In the rows, 128 means zero.
Here are made-up elements, facts about them, and rows of numbers that follow some of those facts. Name the element behind each unnamed row.

There are 4 kinds of fact about the elements: τ, ρ, Σ, χ.
Z10: τ c; ρ grebren; Σ Z644, Z86; χ 796
Z102: τ a; ρ plila; χ 840
Z105: τ d; ρ fiklan; Σ Z705, Z462, Z161, Z50; χ 796
Z107: τ d; ρ ritral; Σ Z74, Z391; χ 796
Z117: τ a; ρ fiklan; χ 168
Z122: τ b; ρ ritral; χ 168
Z123: τ a; ρ grebren; χ 796
Z130: τ b; ρ plila; χ 545
Z136: τ d; ρ grebren; χ 168
Z140: τ d; ρ fiklan; χ 840
Z143: τ b; ρ rugim; χ 168
Z148: τ d; ρ grebren; χ 840
Z149: τ c; ρ fiklan; χ 168
Z15: τ d; ρ fiklan; χ 840
Z159: τ a; ρ grebren; Σ Z36, Z487, Z187; χ 168
Z160: τ a; ρ driser; Σ Z373, Z840, Z826; χ 840
Z161: τ b; ρ ritral; χ 840
Z167: τ a; ρ rugim; χ 840
Z172: τ c; ρ rugim; Σ Z2; χ 840
Z181: τ a; ρ grebren; Σ Z741, Z614, Z709; χ 796
Z182: τ a; ρ lotes; Σ Z550, Z122, Z117, Z308, Z123; χ 168
Z184: τ b; ρ lotes; χ 840
Z187: τ b; ρ lotes; χ 545
Z196: τ a; ρ ritral; χ 168
Z198: τ a; ρ rugim; Σ Z875, Z779; χ 840
Z2: τ b; ρ rugim; χ 840
Z200: τ d; ρ rugim; χ 545
Z209: τ c; ρ rugim; χ 168
Z219: τ a; ρ ritral; Σ Z708, Z187; χ 545
Z228: τ b; ρ driser; Σ Z266, Z672, Z167, Z708, Z63; χ 840
Z233: τ d; ρ fiklan; χ 796
Z235: τ a; ρ grebren; Σ Z58, Z970; χ 545
Z246: τ d; ρ fiklan; χ 545
Z248: τ b; ρ plila; χ 840
Z256: τ d; ρ rugim; Σ Z902, Z74, Z813; χ 168
Z258: τ b; ρ grebren; Σ Z209, Z37; χ 840
Z260: τ b; ρ rugim; Σ Z69, Z435, Z666, Z613; χ 840
Z266: τ b; ρ ritral; χ 840
Z272: τ d; ρ lotes; χ 840
Z279: τ a; ρ rugim; χ 840
Z283: τ a; ρ grebren; Σ Z420, Z711, Z966, Z744, Z37, Z63; χ 840
Z284: τ b; ρ rugim; χ 168
Z288: τ d; ρ fiklan; Σ Z501, Z775, Z652, Z74; χ 840
Z289: τ c; ρ rugim; Σ Z632, Z2; χ 545
Z29: τ d; ρ rugim; Σ Z637, Z977; χ 545
Z293: τ b; ρ rugim; Σ Z562, Z361; χ 840
Z295: τ d; ρ ritral; χ 168
Z300: τ b; ρ fiklan; χ 840
Z301: τ c; ρ ritral; χ 168
Z308: τ d; ρ driser; χ 840
Z309: τ c; ρ driser; χ 840
Z319: τ b; ρ rugim; χ 840
Z322: τ c; ρ ritral; Σ Z700, Z130, Z140, Z837, Z813, Z673; χ 796
Z33: τ c; ρ fiklan; χ 840
Z341: τ b; ρ plila; Σ Z946, Z187; χ 840
Z356: τ a; ρ ritral; χ 840
Z36: τ d; ρ fiklan; χ 168
Z361: τ c; ρ plila; χ 168
Z365: τ a; ρ driser; Σ Z462; χ 840
Z366: τ c; ρ rugim; Σ Z356, Z167, Z966, Z734, Z689; χ 840
Z368: τ b; ρ fiklan; Σ Z246, Z117, Z77, Z481; χ 168
Z37: τ b; ρ plila; χ 545
Z373: τ a; ρ grebren; χ 796
Z374: τ a; ρ ritral; Σ Z586, Z875, Z200, Z73, Z617, Z855; χ 840
Z375: τ c; ρ grebren; Σ Z954, Z613; χ 840
Z387: τ d; ρ grebren; χ 796
Z391: τ d; ρ rugim; χ 840
Z392: τ a; ρ plila; χ 545
Z398: τ d; ρ lotes; χ 796
Z408: τ c; ρ driser; Σ Z462, Z72; χ 545
Z411: τ a; ρ grebren; χ 796
Z420: τ a; ρ plila; χ 840
Z424: τ b; ρ ritral; χ 840
Z435: τ d; ρ plila; χ 840
Z448: τ b; ρ ritral; Σ Z143, Z301, Z702, Z776; χ 796
Z451: τ d; ρ lotes; Σ Z986, Z489, Z248, Z673; χ 840
Z459: τ d; ρ plila; χ 840
Z462: τ a; ρ fiklan; χ 545
Z475: τ d; ρ driser; Σ Z309, Z834, Z885; χ 840
Z477: τ b; ρ grebren; Σ Z391; χ 840
Z479: τ b; ρ driser; Σ Z727, Z60; χ 840
Z481: τ c; ρ rugim; χ 168
Z487: τ c; ρ ritral; χ 168
Z488: τ d; ρ ritral; Σ Z79, Z661, Z77, Z629; χ 796
Z489: τ b; ρ ritral; χ 796
Z492: τ a; ρ rugim; χ 168
Z494: τ d; ρ lotes; χ 840
Z50: τ c; ρ driser; χ 168
Z501: τ a; ρ plila; χ 840
Z507: τ b; ρ grebren; χ 840
Z530: τ a; ρ rugim; Σ Z632, Z300, Z676, Z813, Z58; χ 840
Z550: τ c; ρ grebren; χ 840
Z559: τ a; ρ rugim; Σ Z586, Z424, Z272, Z629, Z898; χ 168
Z562: τ a; ρ rugim; χ 840
Z58: τ b; ρ lotes; χ 545
Z580: τ c; ρ fiklan; Σ Z233, Z692; χ 840
Z586: τ c; ρ rugim; χ 545
Z590: τ b; ρ driser; Σ Z711, Z651; χ 840
Z60: τ d; ρ lotes; χ 168
Z604: τ b; ρ driser; Σ Z932, Z37; χ 168
Z61: τ c; ρ grebren; Σ Z295, Z494, Z73; χ 840
Z611: τ a; ρ ritral; Σ Z652, Z689; χ 796
Z613: τ d; ρ rugim; χ 840
Z614: τ b; ρ rugim; χ 840
Z617: τ c; ρ ritral; χ 840
Z619: τ c; ρ fiklan; Σ Z266, Z319, Z184, Z653, Z686; χ 168
Z622: τ b; ρ plila; Σ Z846, Z140, Z658, Z673, Z63; χ 840
Z626: τ a; ρ plila; Σ Z361, Z834, Z630, Z644, Z830; χ 545
Z629: τ d; ρ lotes; χ 545
Z63: τ d; ρ fiklan; χ 168
Z630: τ b; ρ rugim; χ 840
Z632: τ a; ρ grebren; χ 796
Z634: τ a; ρ plila; Σ Z692; χ 545
Z637: τ d; ρ lotes; χ 840
Z641: τ b; ρ grebren; Σ Z149, Z629, Z686; χ 840
Z644: τ d; ρ driser; χ 545
Z651: τ d; ρ lotes; χ 168
Z652: τ a; ρ lotes; χ 545
Z653: τ b; ρ grebren; χ 796
Z658: τ c; ρ driser; χ 796
Z661: τ b; ρ grebren; χ 840
Z666: τ b; ρ driser; χ 168
Z671: τ c; ρ fiklan; Σ Z71; χ 796
Z672: τ c; ρ driser; χ 168
Z673: τ a; ρ rugim; χ 168
Z676: τ b; ρ rugim; χ 840
Z68: τ d; ρ lotes; Σ Z387, Z644; χ 840
Z686: τ b; ρ grebren; χ 796
Z687: τ b; ρ grebren; Σ Z50, Z856; χ 545
Z689: τ b; ρ rugim; χ 840
Z69: τ c; ρ driser; χ 545
Z691: τ a; ρ fiklan; χ 796
Z692: τ a; ρ plila; χ 840
Z700: τ d; ρ plila; χ 840
Z702: τ a; ρ ritral; χ 168
Z705: τ a; ρ plila; χ 168
Z707: τ d; ρ ritral; Σ Z15; χ 840
Z708: τ c; ρ lotes; χ 545
Z709: τ d; ρ plila; χ 168
Z71: τ b; ρ plila; χ 840
Z711: τ b; ρ ritral; χ 168
Z72: τ b; ρ rugim; χ 168
Z723: τ a; ρ plila; χ 168
Z727: τ b; ρ driser; χ 840
Z73: τ d; ρ ritral; χ 840
Z734: τ d; ρ plila; χ 545
Z737: τ b; ρ plila; χ 168
Z74: τ d; ρ plila; χ 545
Z741: τ a; ρ rugim; χ 545
Z744: τ c; ρ grebren; χ 796
Z746: τ c; ρ fiklan; Σ Z846, Z279, Z723; χ 840
Z748: τ d; ρ ritral; Σ Z494; χ 840
Z757: τ d; ρ driser; Σ Z301, Z122, Z507, Z284; χ 840
Z77: τ c; ρ fiklan; χ 840
Z775: τ c; ρ rugim; χ 840
Z776: τ b; ρ rugim; χ 840
Z779: τ a; ρ grebren; χ 545
Z780: τ c; ρ lotes; χ 545
Z781: τ c; ρ driser; Σ Z911, Z977; χ 796
Z782: τ b; ρ ritral; Σ Z387, Z143; χ 545
Z786: τ c; ρ ritral; χ 840
Z79: τ a; ρ plila; χ 545
Z813: τ b; ρ lotes; χ 545
Z819: τ c; ρ grebren; Σ Z691, Z196, Z550; χ 840
Z826: τ d; ρ lotes; χ 545
Z830: τ b; ρ plila; χ 168
Z831: τ d; ρ fiklan; Σ Z562, Z266, Z148; χ 840
Z834: τ a; ρ driser; χ 545
Z837: τ a; ρ driser; χ 168
Z840: τ a; ρ driser; χ 545
Z841: τ d; ρ driser; Σ Z196, Z136; χ 840
Z845: τ c; ρ rugim; χ 168
Z846: τ a; ρ fiklan; χ 840
Z853: τ d; ρ ritral; Σ Z492, Z709, Z992; χ 840
Z855: τ b; ρ plila; χ 545
Z856: τ c; ρ plila; χ 840
Z86: τ b; ρ rugim; χ 840
Z870: τ b; ρ plila; Σ Z143, Z411, Z102; χ 168
Z875: τ c; ρ ritral; χ 840
Z885: τ a; ρ fiklan; χ 168
Z892: τ d; ρ grebren; Σ Z711, Z780; χ 168
Z898: τ a; ρ grebren; χ 168
Z902: τ a; ρ lotes; χ 796
Z908: τ d; ρ fiklan; Σ Z494, Z209; χ 168
Z911: τ c; ρ rugim; χ 796
Z920: τ c; ρ grebren; Σ Z284; χ 168
Z926: τ d; ρ grebren; Σ Z875, Z977; χ 796
Z931: τ b; ρ ritral; χ 840
Z932: τ b; ρ grebren; χ 840
Z937: τ a; ρ rugim; Σ Z143, Z300, Z727; χ 796
Z946: τ b; ρ grebren; χ 796
Z954: τ a; ρ plila; χ 545
Z966: τ b; ρ grebren; χ 796
Z970: τ c; ρ ritral; χ 168
Z977: τ a; ρ plila; χ 796
Z986: τ a; ρ plila; χ 168
Z992: τ c; ρ ritral; χ 545

Named rows:
Z475: [145 134 185 144 119 146 124 140 158 146 134 102 133 158 123 123 118 119
 138 118 164 131 114 148 116 118 127 128 127 122 125]
Z846: [124  99  81 101 132  95 115  95  77 135 135 146 141 115 139 111 128 151
 126 144 138 135 146 110 125 136 120 133 145 144 167]
Z481: [125 133 111 132 123 122 137 118 125 119 111 141 126 111 127 130 142 140
 137 128  98 127 153 125 108 138 123 108 151 129 129]
Z672: [144 143 146 116 111 126 132 123 113 143 121 137 130 101 112 107 126 127
 121 119 122 117 146 140 113 136 137 108 136 157 154]
Z641: [128 153 151 142 136 119 144 135 148 141 150  99 117 116 140 113 116  95
 106 131 145 115 103 145 123 114 135 103  94 118 125]
Z700: [126 106 153 146 123 151 135 134 123 119  99 134 145 163 125 145 150 143
 146 112 124 127 139 108 136 123 114 139 158 114 113]
Z29: [103 134 166 141 121 160 135 133 133 112 135 140 115 146 139 130 109 127
 139 115 145 130 117 131  93 140 122 106 142 130 103]
Z902: [131 128  97 103 115 119 113 131 108 134 130 158 118 110 109 123 117 144
 119 131 119 137 123 125 156 147 139 148 124 136 160]
Z256: [126 109 168 139 130 148 118 131 149 113 154 105 124 152 146 139 138 123
 141 135 151 152 133 134 102 106 126 127 147 107  99]
Z619: [116 120 120 113 146 121 104 118 150 120 154 127 138 139 159 129 121 122
 139 126 142 133 115 141 123 126 137 138 123 145 133]
Z68: [111 136 178 147 118 143 119 140 154 142 122 151 152 199 139 135 131 103
 139 120 139 143 101 129 136 138 147 142 121 108 105]
Z986: [131 116  63 102 139  99 118 127 152 122 131 130 120 123 121 135 129 164
 143 152 114 152 150 130 143 136 121 133 153 124 127]
Z630: [131 130 142 141 124 127 144 110 107 122 106 135 137 117 130 121 152 131
 137 119 105 119 151 122  96 124 110 103 144 136 132]
Z487: [105 127 118 126 143 128 124 122  89 121 128 154 133 120 142 131 135 123
 120 125 113 124 118 114 143 137 144 136 100 139 129]
Z723: [142 126  85 101 125 116 122 115 125 122 127 146 119 106 109 123 126 156
 132 137 113 148 144 132 123 142 126 148 161 134 153]
Z932: [128 137 157 153 126 125 148 139 103 142 120 108 119 111 123 116 129 113
 102 133 124 100 127 122 123 119 121  95 103 128 133]
Z853: [109 108 175 143 134 165 117 130 119 118 152 116 143 158 148 136 124 104
 118 120 165 136  89 103 139  96 129 144 108 116 107]

Rows to name:
No name comes twice in this set of rows, the named rows included.
[127 130  97 125 142 121 129 129 148 117 106 143 136 137 138 144 136 140
 150 124  99 129 150 145 138 146 131 126 145 127 117]  Z361
[117 130 181 145 129 132 130 152 129 136 160 110 109 152 122 134 125  98
 116 139 149 137 112 141 118 118 136 107 100 100  92]  Z892
[114 138 102 111 109 106 130 123  90 142 121 194 124 118  93 122  98 135
 122 126  99 125 119 123 139 166 152 141 124 148 148]  Z652
[118 119  83  92 121 115 122 105  98 134 125 171 129 115 107 116 109 153
 131 129 123 134 135 118 120 162 138 136 154 153 154]  Z462
[123 157 162 158 123  67 137 119  82 135 158 142 115 106 121 111 100  84
 106 135 115 107 113 135 118 112 131 112  81 136 155]  Z61
[116 128 171 146 128 141 135 163 127 121 161 110  99 141 160 131 104 111
 115 129 174 125 105 121 119 129 127  81  92 111  82]  Z926
[110  98 176 163 129  92 104 128 111 101 155 149 154 185 136 155 118 104
 160 109 130 142 116 128 147 106 128 159 110 113  99]  Z908
[117 108 175 178 138 120 105 138 124 103 146 106 136 164 126 155 113  93
 132 116 150 130  80 109 173  85 118 188  83 106 106]  Z748
[121 157  96 113 115  72 144 143 155 158 150 152  95 130 100 120  88 111
 117 159 118 140 113 166 136 167 145 107 108 113 114]  Z235

The same elements again, as new rows of numbers:
Known rows:
Z308: [118  94 109 114 126 122 110  82 109 144 148 156 158 120 108 165 106 103
 122 152 121 141 158 168 131 107 143]
Z361: [116 136 121 147 105 155 120 101 169 120 141 144 138 149 147  77 114 151
 132 130 106 153 110 108 104 164 126]
Z293: [ 94 129 177 104 176 148 128 183 115 130 164  77 115  97  97 134 136 109
 117 116 136  98 120 129 152  63 111]
Z148: [185  96 151  77 111 122  81  88  90  58 127 202 133 117  96 165 156 124
  92 113 140 126 156 194 128  87 127]
Z776: [ 90 146 171 127 160 125  96 158 128 119 191 113  97 119 109 161 138 117
 117 148 133 113 124 143 142  92  78]
Z775: [151 156 136 120 180 141 122 146 128 114 182 142 134 170 129 107 137 152
 128 141 141 147 126 117 150 168  89]
Z288: [118  87 136  99 155 113 171 122 116 184 136 111 177  94 124 126 118  73
 139 130 137 123 131 156 162  82 166]
Z79: [159 148  84 168  93 102 128 117 124 140  74 129 120 148 154 133 125 147
 156 128 128 145 140  95 106 206 134]
Z970: [118 160 141 155 124 126 147 118 184 148 157 136 134 150 172  67 139 135
 142 146 126 149  91 113 129 165 109]
Z140: [113 107 126 126 138  94 142  98 130 179 161 147 158 117 136 153 120  83
 137 162 133 138 135 171 150 107 131]
Z666: [ 60 138 146 144 114 157  72 111 140 124 169 108 103 103 107 137 108 130
 115 136  98 118 124 139 100  93 129]
Z260: [ 95 133 177 106 176 147 128 182 111 132 164  79 114 100  97 133 138 113
 116 117 135  98 121 132 154  63 113]
Z160: [163 121  85 119 135 150 150 141  95 131  76  79 147 147 130 142 131 159
 148  94 118 144 146  84 118 177 175]
Z420: [153 136  86 163  96 106 143 122 130 136  90 128 129 160 157 155 135 157
 150 115 119 150 127 105 109 205 142]
Z702: [154 169 118 163 102  86 153 112 168 159 106 101 120 150 201 125 179 136
 164 140 128 157 100 107 123 195 137]
Z279: [188 170 112 131 160 100 127 139 105 127 132 109 119 170 158 162 177 156
 147 131 145 153 136 115 143 199 124]
Z73: [121 111 132 143 115  81 167 105 146 188 146 156 152 122 151 145 138  81
 131 169 144 132 122 179 155  94 116]

Rows to name:
No name comes twice in this set of rows, the named rows included.
[190 124 155  71 128 201 100 128 117  26 105 141 131 132 109  63 164 174
  96  73 125 135 127 111 114 115 146]  Z920
[145 171 113 106 193 133 134 143 125 108 166 158 118 178 125 113 127 154
 118 155 136 125 124 111 159 162  85]  Z911
[153 136 140 107 164  98 108 100 100 151 158 150 139 113 120 141 143  86
 127 180 160 130 159 172 160  94 113]  Z200
[ 56 127 156 151 129 118 114 153 154 152 174 111 108 114 118 156 110 105
 132 152 116 118 114 130 129 101  86]  Z300
[121 126  83 126 155 153 117 128 129 104 147 160 129 174 117 118  75 163
 119 137 115 134 136  98 120 171 116]  Z658
[184  77 138  57 119 114  79  92 104  35 104 203 117 125 105 178 143 111
  93 137 140 127 156 168 130  82 116]  Z387
[228 124 105  77 133 139 128 150  75  35  43 135 107 153 120 147 164 180
 110  65 142 117 143 103 121 156 162]  Z181
[ 63 129 143 169  96 123  97 138 142 135 137 135 100  95 103 129  85 109
 126 139 120 103 127 129 108 103  94]  Z130
[158 136 141  98 195 165 153 171 116 120 157 105 150 150 123  82 137 146
 125 113 147 135 123 101 159 138 122]  Z366
[180 179 104  91 171 135 177 151  86 144  86  86 136 153 124 138 194 157
 143 116 126 131 134 105 162 163 135]  Z198
[ 68 101 142 126 137 173 120 163 111 131 140  86 125  96  82 136  91 126
 113 102 112 102 134 122 120  70 143]  Z590
[125 121 121 123 163 127 200 173 156 145 121 125 143 146 149  70  97 127
 138 116 142 115  94  89 153 143 124]  Z322

Now the same elements, written a new way:
Some rows with their names:
Z200: [148 143 141 161 113 128  80 165 115 106 129 128 168  96  82]
Z819: [155  84  88 173 184 173 127  38 162 122 170 104 147 173  99]
Z855: [ 89 120 129 145 130 106 180 112 125  92 129 105 110 113  84]
Z734: [138 107 125 162 148 129 119 100 142 126 120  96 176 136  63]
Z970: [136 134 117 156 144 184 115 129 148 112  85 122 186 166 157]
Z477: [125  79 115 136 173 127 212  71 130 121 148 104  92 136  94]
Z301: [136 128 122 156 133 184 114 125 154 102  87 121 185 167 164]
Z235: [ 96  70 129 108 182 131 191  61 144 136 141 102  73 117  94]
Z737: [ 86 105 129 134 142 101 179 129 123  99 129 117 117 150 103]
Z691: [ 70 121 157 107 135 134 175 139 146 109  79 107 106  95 135]
Z172: [137 156 114 176 124 140  64 133 106 125 129 164 158 125 110]
Z617: [141 147 117 176 150 187 120 113 155 106  99 107 177 122 153]
Z319: [101 156 147 149 113 102 152 167  79 108 121 151 111  81  94]
Z666: [ 93 109 136 129 125 103 169 140  98  99 146 134 110 142  85]
Z613: [151 135 148 167 109 129  82 156 104 122 123 142 167  98  87]
Z161: [115 133 142 141 129 138 200 147 129 105  73 114 120  91 152]
Z408: [139 127  95 169 152 144  78  89 133 115 156 133 148 150  79]

Name these rows:
No name comes twice in this set of rows, the named rows included.
[149  82  80 147 180 173 121  57 167 117 163  98 148 196  81]  Z10
[136 164 106 177 154 139  65 139 105 134 130 168 155 121 105]  Z366
[ 80 138 162 122 158 144 192 136 131 133  69 114 112  67 152]  Z356
[145 144 113 172 150 181 117 111 150 117  88 119 174 127 155]  Z786
[ 65 110 161 128 136 113 167  87 122 121 124 113  98  99 104]  Z692
[108 116 140 139 108 103 168 113  92 112 134 136 102 119  85]  Z727
[151 114 131 156 130 152 127 129 159 104  87  91 175 113 120]  Z246
[121 155 126 163 118 148  63 154 112  98 141 156 171 153 108]  Z481
[120 133 111 161 155 150  92 105 123 123 156 134 175 178  78]  Z672
[141 117 128 144 137 153 125 147 160 108  80  96 181 137 115]  Z233
[ 76 115 167 104 136 144 183 149 138 112  70 121 111 106 171]  Z702

